arr =
[[115 133 111 128 127 148 111 128 138 131 129 140]
 [125 127 127 131 127 132 127 126 127 129 129 131]
 [115 134 112 128 127 149 111 128 139 132 129 140]
 [125 127 127 131 127 132 127 126 127 128 129 130]
 [115 134 111 128 127 149 111 128 139 131 129 140]
 [102 148 118 135 123 139 116 139 133 134 130 129]
 [116 134 112 128 127 149 111 127 140 131 129 140]
 [118 134 109 127 130 149 106 127 140 130 126 140]
 [116 133 111 128 127 149 111 127 139 131 129 140]
 [101 148 118 135 124 139 115 139 132 135 129 129]
 [118 134 108 126 130 149 105 127 140 131 126 141]]
Rows and columns are counted from 1.
row 1 col 1 = 115
row 11 col 10 = 131
row 8 col 9 = 140
row 9 col 10 = 131
row 5 col 6 = 149
row 11 col 3 = 108
row 3 col 6 = 149
row 4 col 2 = 127
row 4 col 12 = 130
row 7 col 3 = 112
row 11 col 7 = 105
row 7 col 6 = 149
row 9 col 6 = 149
row 5 col 5 = 127
row 5 col 8 = 128
row 8 col 8 = 127
row 3 col 4 = 128
row 1 col 2 = 133
row 8 col 4 = 127
row 1 col 8 = 128
row 9 col 3 = 111
row 7 col 11 = 129
row 1 col 5 = 127
row 5 col 4 = 128
row 2 col 7 = 127
row 3 col 9 = 139
row 2 col 4 = 131
row 8 col 12 = 140
row 3 col 10 = 132
row 4 col 3 = 127

a =
[[111 111 145 120 148 112 111 143]
 [106 107 120 144 116 106 106 121]
 [120 138 115 111 113 138 120 119]
 [143 148 105 132 110 148 143 104]
 [112 112 144 122 148 112 112 142]
 [148 149 104 115 108 150 148 104]
 [148 149 112 150 117 148 148 109]
 [107 106 125 138 115 105 106 129]
 [138 124 123 106 113 125 138 128]]
Indices start at 1.
(1, 1) => 111
(3, 4) => 111
(6, 5) => 108
(7, 4) => 150
(2, 6) => 106
(7, 1) => 148
(1, 7) => 111
(8, 2) => 106
(6, 8) => 104
(4, 7) => 143
(1, 4) => 120
(4, 2) => 148
(2, 8) => 121
(5, 1) => 112
(5, 3) => 144
(8, 8) => 129
(4, 3) => 105
(2, 2) => 107
(7, 6) => 148
(2, 3) => 120
(3, 5) => 113
(2, 1) => 106
(1, 5) => 148
(8, 3) => 125
(9, 6) => 125

data =
142  122  151  121
147  118  122  150
140  120  119  115
141  137  116  129
143  122  151  122
136  145  117  117
Rows and columns are counted from 1.
(1, 1)	142
(6, 3)	117
(5, 4)	122
(4, 3)	116
(3, 2)	120
(3, 4)	115
(4, 4)	129

x =
[[149 142 142 144 138 139 142 143 147 147 143 143 143]
 [145 143 138 140 146 144 141 139 141 142 142 142 144]
 [136 139 149 144 142 145 145 140 143 143 136 149 142]
 [141 143 144 147 149 151 141 150 144 142 138 147 140]
 [141 140 140 142 147 144 140 146 145 138 141 141 146]
 [148 140 144 140 138 149 141 141 138 147 141 141 141]
 [141 144 151 141 142 140 139 148 143 143 146 155 142]
 [147 145 144 145 142 143 140 148 146 144 146 140 149]
 [148 146 140 141 145 144 147 137 149 142 144 147 142]
 [140 140 142 143 141 139 145 143 149 145 142 145 138]]
Indices start at 1.
row 1 col 1	149
row 6 col 6	149
row 6 col 13	141
row 10 col 2	140
row 1 col 9	147
row 9 col 4	141
row 7 col 1	141
row 7 col 9	143
row 2 col 1	145
row 7 col 13	142
row 10 col 5	141
row 3 col 10	143
row 6 col 7	141
row 3 col 7	145
row 6 col 8	141
row 6 col 2	140
row 2 col 3	138
row 4 col 6	151
row 10 col 3	142
row 5 col 10	138
row 6 col 5	138
row 8 col 6	143
row 6 col 3	144
row 5 col 8	146
row 8 col 4	145
row 4 col 8	150
row 9 col 1	148
row 7 col 7	139
row 4 col 13	140
row 5 col 7	140
row 1 col 3	142
row 10 col 8	143
row 1 col 10	147
row 2 col 4	140
row 2 col 10	142
row 5 col 6	144
